Below is a small trained network, with its code and all its weights. Each question gives an input and a target symbol and asks what happens when units are switched off, that is, made to give their printed mean instead of their output.

import numpy as np


def w(rows, s, z=0):
    codes = np.array(rows[::2]) - 128.0
    scale = np.full(codes.shape[1], s)
    scale[-1] = z or s
    return codes * scale


def f(y):
    return np.maximum(y, 0)


def softmax(a):
    e = np.exp(a - a.max(-1, keepdims=True))
    return e / e.sum(-1, keepdims=True)


def log_softmax(a):
    a = a - a.max(-1, keepdims=True)
    return a - np.log(np.exp(a).sum(-1, keepdims=True))


def net(x, mask):
    ids = ['αβγδεζηθλμξπσφψω'.index(c) for c in x.split()]
    T = len(ids)
    res = E[ids] + P[:T]
    u = 0
    for l in range(3):
        q, k, v = (res @ M[l].T for M in (Q, K, V))
        z = softmax(np.where(np.tri(T) > 0, q @ k.T / 4**0.5, -1e9)) @ v
        res = res + np.where(mask[u], z, O[l][:, -1]) @ O[l][:, :-1]
        u += 1
        y = f(res @ A[l][:, :-1].T + A[l][:, -1])
        res = res + np.where(mask[u : u + 8], y, B[l][:, -1]) @ B[l][:, :-1]
        u += 8
    return log_softmax(res[-1] @ U[:, :-1].T + U[:, -1])


Q, K, V, O, A, B = {}, {}, {}, {}, {}, {}
E = w([
[94,96,39,11,138,159,79,153,119],'α',
[166,89,155,84,157,164,62,140,128],'β',
[161,199,118,91,167,116,61,88,120],'γ',
[178,55,84,43,174,130,68,144,162],'δ',
[231,139,106,175,188,81,83,137,168],'ε',
[179,178,149,160,170,91,154,142,204],'ζ',
[113,176,136,95,202,110,57,193,131],'η',
[155,104,31,107,209,81,63,139,82],'θ',
[213,95,48,112,90,138,56,175,111],'λ',
[126,163,73,185,159,8,160,138,197],'μ',
[46,69,108,145,93,21,157,161,208],'ξ',
[67,178,147,43,137,124,147,132,215],'π',
[113,54,164,173,78,193,153,183,134],'σ',
[11,177,167,72,27,200,88,77,61],'φ',
[154,183,22,148,81,205,177,97,182],'ψ',
[79,240,169,218,100,98,81,61,52],'ω',
],0.016)
P = w([
[163,93,157,109,126,96,176,117,80],'0',
[189,107,174,96,102,78,220,124,66],'1',
[96,156,119,111,11,74,87,221,154],'2',
[110,107,131,165,178,150,110,84,102],'3',
[62,159,101,129,27,116,28,204,176],'4',
[74,123,109,197,197,183,91,65,112],'5',
[66,160,87,159,73,134,23,186,194],'6',
[82,116,120,179,195,164,93,81,118],'7',
],0.012)
Q[0] = w([
[153,84,154,109,250,131,180,76,87],'0.h0',
[109,120,198,127,141,106,114,157,92],'0.h0',
[145,102,135,115,136,92,203,134,130],'0.h0',
[105,104,80,177,205,186,53,130,208],'0.h0',
],0.012)
K[0] = w([
[190,91,123,40,211,67,73,160,105],'0.h0',
[106,179,189,113,131,88,126,117,118],'0.h0',
[198,96,164,66,105,103,147,129,126],'0.h0',
[64,134,112,177,178,179,3,140,233],'0.h0',
],0.012)
V[0] = w([
[79,169,159,81,109,39,107,40,108],'0.h0',
[177,132,74,52,130,82,186,62,245],'0.h0',
[119,136,209,91,255,50,75,150,98],'0.h0',
[144,186,89,131,147,110,65,100,165],'0.h0',
],0.0059)
O[0] = w([
[37,229,176,175,111,91,187,98,66,112],'0.h0',
[123,187,110,110,6,146,33,2,195,1],'0.h0',
[151,198,218,60,116,67,126,81,118,64],'0.h0',
[166,246,139,115,71,90,139,49,109,114],'0.h0',
],0.0077,0.0026)
A[0] = w([
[82,126,126,100,136,138,47,162,102,62],'0.n0',
[102,54,92,141,159,89,188,59,81,140],'0.n1',
[205,131,89,113,133,75,125,90,129,200],'0.n2',
[184,170,129,62,129,154,100,164,74,253],'0.n3',
[96,93,254,185,118,190,140,53,146,212],'0.n4',
[187,145,133,122,168,139,239,84,149,110],'0.n5',
[79,143,133,175,132,45,24,157,145,248],'0.n6',
[90,123,164,95,196,79,105,174,78,54],'0.n7',
],0.0077,0.0018)
B[0] = w([
[154,117,110,140,71,110,155,146,218,205],'0.n0',
[96,57,76,112,25,55,151,107,161,173],'0.n1',
[86,113,128,174,126,105,59,72,122,177],'0.n2',
[92,49,201,123,116,99,107,95,77,191],'0.n3',
[164,153,146,130,106,193,73,243,182,219],'0.n4',
[85,125,139,254,112,170,114,98,205,156],'0.n5',
[169,141,154,135,121,79,202,139,175,255],'0.n6',
[142,134,111,132,79,105,165,175,101,210],'0.n7',
],0.008,0.0064)
Q[1] = w([
[153,198,18,61,47,151,146,195,253],'1.h0',
[120,136,46,133,40,114,93,114,176],'1.h0',
[129,53,52,142,135,156,108,19,113],'1.h0',
[145,144,223,202,113,101,61,78,244],'1.h0',
],0.0052)
K[1] = w([
[43,155,44,144,126,197,180,167,188],'1.h0',
[90,129,109,95,236,155,162,47,154],'1.h0',
[155,43,2,105,124,67,42,64,150],'1.h0',
[109,164,121,158,173,94,118,144,226],'1.h0',
],0.006)
V[1] = w([
[156,123,100,239,144,134,116,23,84],'1.h0',
[133,148,137,227,136,89,143,230,209],'1.h0',
[143,107,190,108,176,106,107,117,178],'1.h0',
[2,123,165,42,119,231,126,114,145],'1.h0',
],0.0045)
O[1] = w([
[172,138,142,141,76,157,176,70,132,44],'1.h0',
[95,60,230,129,72,131,144,96,132,255],'1.h0',
[150,30,169,150,161,83,2,147,213,127],'1.h0',
[8,156,188,139,138,228,26,158,191,126],'1.h0',
],0.0074,0.0084)
A[1] = w([
[255,81,104,168,186,162,51,89,77,235],'1.n0',
[164,129,203,70,161,145,66,118,52,104],'1.n1',
[164,95,115,24,115,155,127,163,123,141],'1.n2',
[126,81,155,80,93,156,105,69,70,254],'1.n3',
[181,145,184,194,72,106,92,159,158,115],'1.n4',
[105,91,157,146,74,175,216,156,137,116],'1.n5',
[234,99,232,200,113,125,154,116,134,121],'1.n6',
[101,83,135,54,114,129,130,81,159,154],'1.n7',
],0.0073,0.003)
B[1] = w([
[135,135,173,161,6,96,40,182,110,171],'1.n0',
[42,147,207,158,134,119,176,153,120,154],'1.n1',
[146,121,141,242,213,124,100,59,87,171],'1.n2',
[34,219,55,159,226,118,83,134,167,161],'1.n3',
[62,51,61,15,116,190,203,120,172,219],'1.n4',
[203,223,99,150,134,52,106,149,176,251],'1.n5',
[181,2,111,163,223,196,167,102,45,214],'1.n6',
[168,71,146,248,171,132,122,148,152,167],'1.n7',
],0.0062,0.013)
Q[2] = w([
[126,51,110,127,102,210,40,144,140],'2.h0',
[138,172,48,168,95,102,115,98,68],'2.h0',
[163,119,110,134,101,238,157,254,162],'2.h0',
[112,100,58,145,158,102,95,177,95],'2.h0',
],0.0069)
K[2] = w([
[151,91,96,116,111,122,75,165,188],'2.h0',
[196,246,52,190,107,40,76,98,104],'2.h0',
[194,130,100,157,145,180,156,248,188],'2.h0',
[254,163,122,98,194,131,87,130,79],'2.h0',
],0.0054)
V[2] = w([
[162,137,205,195,208,84,130,74,170],'2.h0',
[154,151,123,134,146,255,147,154,130],'2.h0',
[67,46,59,35,70,58,69,136,129],'2.h0',
[132,97,124,97,107,46,126,128,136],'2.h0',
],0.0052)
O[2] = w([
[120,252,180,168,180,178,177,13,91,255],'2.h0',
[146,61,134,153,233,123,73,236,175,65],'2.h0',
[97,188,156,241,163,58,104,84,7,220],'2.h0',
[22,152,62,119,2,63,56,123,218,239],'2.h0',
],0.0051,0.0029)
A[2] = w([
[177,161,113,118,69,61,173,201,193,49],'2.n0',
[222,114,55,173,159,94,138,148,72,144],'2.n1',
[105,188,116,177,165,96,158,2,89,6],'2.n2',
[171,131,125,167,87,65,128,207,145,202],'2.n3',
[27,158,162,96,183,177,109,239,126,71],'2.n4',
[68,141,119,184,204,144,224,116,139,247],'2.n5',
[112,96,158,6,148,117,155,76,175,11],'2.n6',
[73,163,112,78,193,130,108,108,228,151],'2.n7',
],0.0062,0.0022)
B[2] = w([
[166,147,143,159,163,233,82,104,81,221],'2.n0',
[147,120,135,31,115,132,111,125,164,197],'2.n1',
[171,153,116,53,225,136,111,148,188,179],'2.n2',
[150,164,139,118,142,128,170,142,127,245],'2.n3',
[158,134,103,127,156,90,147,118,120,219],'2.n4',
[47,149,101,123,97,147,118,182,100,201],'2.n5',
[1,125,93,110,63,87,131,65,95,152],'2.n6',
[175,26,106,89,63,187,68,186,81,182],'2.n7',
],0.0083,0.012)
U = w([
[82,112,2,121,173,162,90,125,62,77],'α',
[111,104,193,187,137,174,91,127,53,145],'β',
[135,175,176,88,185,185,121,117,193,137],'γ',
[143,157,169,195,128,113,78,109,213,85],'δ',
[190,99,155,107,106,147,107,93,136,27],'ε',
[87,73,125,181,125,190,157,67,153,133],'ζ',
[67,106,146,88,130,84,158,150,116,107],'η',
[146,133,87,88,117,79,112,135,142,120],'θ',
[142,92,67,161,62,99,103,133,55,175],'λ',
[94,111,47,113,137,113,169,108,185,39],'μ',
[102,138,158,239,53,71,186,113,219,244],'ξ',
[65,113,156,81,56,161,95,145,175,252],'π',
[163,88,144,84,189,111,113,194,214,138],'σ',
[98,211,102,169,131,136,125,191,130,88],'φ',
[184,164,94,159,92,196,111,110,177,41],'ψ',
[180,150,186,89,79,187,171,135,106,133],'ω',
],0.0066,0.0025)

Each question gives the input, a string of symbols that net reads in full, and the target symbol t.
The units are the heads (4 rows each of Q, K, V and O) and the neurons (one row each of A and B). Each row of codes is followed by its name. A weight is (code - 128) times the scale printed after its matrix; where a second scale follows, it is the last column's (O, A, B and U).
mask holds one flag per unit, layer by layer, with each layer's heads first. A switched-off unit (its flag False) gives its mean, the last column of its rows in O or B, instead of its output. The means were averaged over made-up inputs and are rounded, as every weight is.
A unit's drop is (log p(t) with every unit on - log p(t) with that unit switched off) / (log p(t) with every unit on - log p(t) with every unit switched off).
The circuit of an input: a set's keep is (log p(t) with only the set's units on - log p(t) with every unit switched off) / (log p(t) with every unit on - log p(t) with every unit switched off). Starting from the 12 units with the biggest drops (on a tie, the unit counted first), units are removed one at a time, each time the one whose removal leaves the highest keep (on an exact tie, the one counted first), for as long as the keep stays at least 0.8.
units of the circuit, in order: the units of the circuit, biggest drop first
top k neurons: the k neurons with the biggest drops, biggest first
k most important neurons of layer l: the k neurons of layer l with the biggest drops, biggest first
input γ α π σ, target σ: units of the circuit, in order : [0.n4 2.h0]
input μ π σ σ σ β γ, target σ: units of the circuit, in order : [0.h0 2.h0]
input ζ ω β φ η, target φ: units of the circuit, in order : [0.h0 0.n7]
input β λ π σ π γ, target γ: units of the circuit, in order : [0.h0 2.n2]
input ω β ζ η σ θ λ, target σ: units of the circuit, in order : [0.h0 2.n1]
input ξ γ σ λ β, target σ: units of the circuit, in order : [0.h0]
input η σ σ σ η π, target π: 2 most important neurons of layer 1 : [1.n5 1.n6]
input μ α δ λ, target λ: units of the circuit, in order : [1.n0 1.h0 2.h0]
input ψ ω η ξ ψ ω ψ β, target β: units of the circuit, in order : [0.h0 0.n3 1.n5 2.n1]
input θ ω σ σ, target σ: units of the circuit, in order : [2.h0 0.h0]
input ψ ξ μ, target ψ: units of the circuit, in order : [0.h0 2.n0 1.h0]
input π β π, target π: units of the circuit, in order : [0.h0 2.n7 1.h0]
input π σ ζ λ η π ξ, target π: units of the circuit, in order : [2.n7 1.h0 1.n6]
input γ σ η α ζ ζ φ ξ, target ξ: top 2 neurons : [0.n1 2.n7]
input σ γ γ β μ, target μ: 3 most important neurons of layer 1 : [1.n4 1.n6 1.n0]
input σ δ π σ π π σ η, target η: top neuron : [1.n5]
input ζ σ ξ φ ε, target φ: units of the circuit, in order : [0.h0 1.h0 0.n7]
input γ σ α, target σ: units of the circuit, in order : [0.h0 0.n0]
input σ ξ σ β, target β: top 2 neurons : [1.n5 1.n1]
input ζ π η, target π: 2 most important neurons of layer 1 : [1.n4 1.n6]
input ξ σ ω ω α η, target η: top neuron : [0.n3]
input ξ σ σ ζ, target ζ: 2 most important neurons of layer 1 : [1.n6 1.n5]
input σ β π ζ μ, target π: top 2 neurons : [1.n4 2.n7]
input ζ ζ ψ ω η σ ζ, target σ: top 2 neurons : [1.n6 2.n1]
input α σ λ β σ δ, target δ: top 2 neurons : [1.n0 1.n4]
input σ σ ξ θ λ, target ξ: 3 most important neurons of layer 0 : [0.n6 0.n0 0.n1]
input ω ξ π, target ω: top neuron : [2.n0]
input β α λ σ σ ε, target ε: top 3 neurons : [1.n0 1.n6 2.n1]
